Below is a small trained network, with its code and all its weights. Each question gives an input and a target symbol and asks what happens when units are switched off, that is, made to give their printed mean instead of their output.

import numpy as np


def w(rows, s, z=0):
    codes = np.array(rows[::2]) - 128.0
    scale = np.full(codes.shape[1], s)
    scale[-1] = z or s
    return codes * scale


def f(y):
    return np.maximum(y, 0)


def softmax(a):
    e = np.exp(a - a.max(-1, keepdims=True))
    return e / e.sum(-1, keepdims=True)


def log_softmax(a):
    a = a - a.max(-1, keepdims=True)
    return a - np.log(np.exp(a).sum(-1, keepdims=True))


def net(x, mask):
    ids = ['ΓΘβδεζλμπτω'.index(c) for c in x.split()]
    T = len(ids)
    res = E[ids] + P[:T]
    r = res
    for j in range(3):
        rows = slice(3 * j, 3 * j + 3)
        q, k, v = (r @ M[0][rows].T for M in (Q, K, V))
        z = softmax(np.where(np.tri(T) > 0, q @ k.T / 3**0.5, -1e9)) @ v
        o = O[0][rows]
        res = res + np.where(mask[j], z, o[:, -1]) @ o[:, :-1]
    y = f(res @ A[0][:, :-1].T + A[0][:, -1])
    res = res + np.where(mask[3:7], y, B[0][:, -1]) @ B[0][:, :-1]
    return log_softmax(res[-1] @ U[:, :-1].T + U[:, -1])


Q, K, V, O, A, B = {}, {}, {}, {}, {}, {}
E = w([
[95,226,29,86,150],'Γ',
[249,124,80,101,156],'Θ',
[54,76,143,164,167],'β',
[109,102,59,225,189],'δ',
[12,63,85,197,147],'ε',
[58,65,50,134,137],'ζ',
[111,161,157,192,156],'λ',
[140,152,109,87,249],'μ',
[219,182,197,137,111],'π',
[126,179,199,72,112],'τ',
[2,160,104,151,88],'ω',
],0.0098)
P = w([
[121,81,166,1,129],'0',
[96,167,121,138,152],'1',
[98,172,117,117,157],'2',
[97,175,127,122,175],'3',
[95,180,126,116,195],'4',
[92,181,118,111,184],'5',
[104,179,131,92,196],'6',
[110,169,143,91,218],'7',
[84,201,97,106,184],'8',
],0.0063)
Q[0] = w([
[63,164,75,84,185],'h1',
[181,81,153,160,54],'h1',
[100,230,71,80,220],'h1',
[56,165,128,100,162],'h2',
[156,25,151,194,48],'h2',
[105,122,234,138,140],'h2',
[89,88,32,178,196],'h3',
[207,28,193,144,134],'h3',
[215,107,181,251,3],'h3',
],0.014)
K[0] = w([
[127,63,176,98,125],'h1',
[139,164,74,155,144],'h1',
[151,7,142,27,66],'h1',
[177,129,93,105,88],'h2',
[43,57,239,185,56],'h2',
[121,107,176,57,78],'h2',
[78,137,1,115,188],'h3',
[134,25,146,167,174],'h3',
[229,105,97,208,41],'h3',
],0.015)
V[0] = w([
[102,8,138,75,121],'h1',
[21,179,150,121,198],'h1',
[65,164,218,215,81],'h1',
[230,72,98,181,73],'h2',
[199,154,214,93,154],'h2',
[229,181,41,78,166],'h2',
[182,170,210,158,89],'h3',
[221,198,82,116,93],'h3',
[52,172,127,175,129],'h3',
],0.012)
O[0] = w([
[52,98,189,53,23,248],'h1',
[64,230,82,196,124,222],'h1',
[197,215,99,189,53,61],'h1',
[246,112,95,95,83,2],'h2',
[164,147,200,221,94,100],'h2',
[193,1,201,132,195,238],'h2',
[143,213,136,40,161,7],'h3',
[40,119,192,102,211,83],'h3',
[170,107,202,127,82,225],'h3',
],0.009,0.0062)
A[0] = w([
[30,212,138,157,91,5],'n1',
[181,254,131,145,133,107],'n2',
[81,147,220,142,43,101],'n3',
[100,25,9,216,106,166],'n4',
],0.0079,0.0018)
B[0] = w([
[75,96,157,241,48,250],'n1',
[185,205,144,61,115,147],'n2',
[224,180,167,52,97,230],'n3',
[196,255,7,82,178,245],'n4',
],0.0069,0.011)
U = w([
[116,151,69,117,162,148],'Γ',
[114,66,134,141,134,36],'Θ',
[137,125,155,122,61,107],'β',
[133,132,73,110,124,178],'δ',
[148,102,149,167,59,86],'ε',
[135,179,153,1,107,147],'ζ',
[171,201,133,121,156,107],'λ',
[75,123,150,149,166,120],'μ',
[230,103,124,117,142,252],'π',
[156,130,136,163,93,136],'τ',
[148,140,111,194,99,130],'ω',
],0.0058,0.0037)

Each question gives the input, a string of symbols that net reads in full, and the target symbol t.
The units are the heads (3 rows each of Q, K, V and O) and the neurons (one row each of A and B). Each row of codes is followed by its name. A weight is (code - 128) times the scale printed after its matrix; where a second scale follows, it is the last column's (O, A, B and U).
mask holds one flag per unit, heads first, then neurons. A switched-off unit (its flag False) gives its mean, the last column of its rows in O or B, instead of its output. The means were averaged over made-up inputs and are rounded, as every weight is.
A unit's drop is (log p(t) with every unit on - log p(t) with that unit switched off) / (log p(t) with every unit on - log p(t) with every unit switched off).
The circuit of an input: a set's keep is (log p(t) with only the set's units on - log p(t) with every unit switched off) / (log p(t) with every unit on - log p(t) with every unit switched off). Starting from all 7 units, units are removed one at a time, each time the one whose removal leaves the highest keep (on an exact tie, the one counted first), for as long as the keep stays at least 0.8.
circuit, biggest first: the units of the circuit, biggest drop first
most important unit: the unit with the biggest drop
top k neurons: the k neurons with the biggest drops, biggest first
which heads matter: for each layer, one digit per head in row order, 1 if its drop is at least 0.15 and else 0, layers parted by /
drop when u is switched off: that unit's drop, to one decimal
input Θ ζ ζ ω ε δ Θ λ Γ, target Θ: circuit, biggest first	(h1; h2; n4)
input μ ω ω μ τ Γ δ, target μ: which heads matter	111
input Γ ζ ζ π ε ζ, target Γ: circuit, biggest first	(n4; h1; h3; h2)
input Γ Γ μ ω, target μ: circuit, biggest first	(h1; h3; h2)
input π δ δ ζ Θ β ζ π λ, target π: circuit, biggest first	(h2; h1)
input λ ζ δ, target Γ: top 3 neurons	(n4; n3; n1)
input δ δ Θ τ μ, target π: which heads matter	110
input ω ω ω π τ β ζ π ε, target ω: circuit, biggest first	(h1; h2; n1)
input ω δ π, target λ: which heads matter	101
input ω λ β, target ω: circuit, biggest first	(n1; h1; h2)
input ζ τ β Γ ε Γ μ ε Γ, target μ: most important unit	h2
input ζ ζ ω Γ ζ ζ Γ δ τ, target ζ: circuit, biggest first	(h1; n3)
input μ ω Θ Γ, target μ: circuit, biggest first	(h1; h3)
input Θ ζ ω ζ π β, target π: most important unit	h2
input π ζ π Γ ω μ Θ τ, target π: which heads matter	110
input μ τ ω ε ζ ζ ω μ, target μ: which heads matter	110
input π Θ τ δ, target π: which heads matter	110
input λ ζ ζ, target Γ: top 2 neurons	(n4; n3)
input π ε Θ μ ζ τ μ ζ, target π: top 2 neurons	(n1; n4)
input β ε ω ω, target β: top 3 neurons	(n1; n3; n4)
input λ β Θ ω Θ ω τ Θ τ, target π: circuit, biggest first	(h2)
input ζ ω ζ β ζ π, target ζ: which heads matter	001
input ζ π β μ π ω ζ π τ, target ζ: circuit, biggest first	(h1; h3)
input ζ ω ζ Γ Θ ω, target ζ: drop when n2 is switched off	-0.1
input Γ δ δ λ, target μ: drop when n3 is switched off	0.2
input β β ω, target β: drop when h1 is switched off	0.3
input μ ω π, target λ: top neuron	(n2)
input ζ Γ ζ Θ δ ω, target ζ: drop when n1 is switched off	0.6
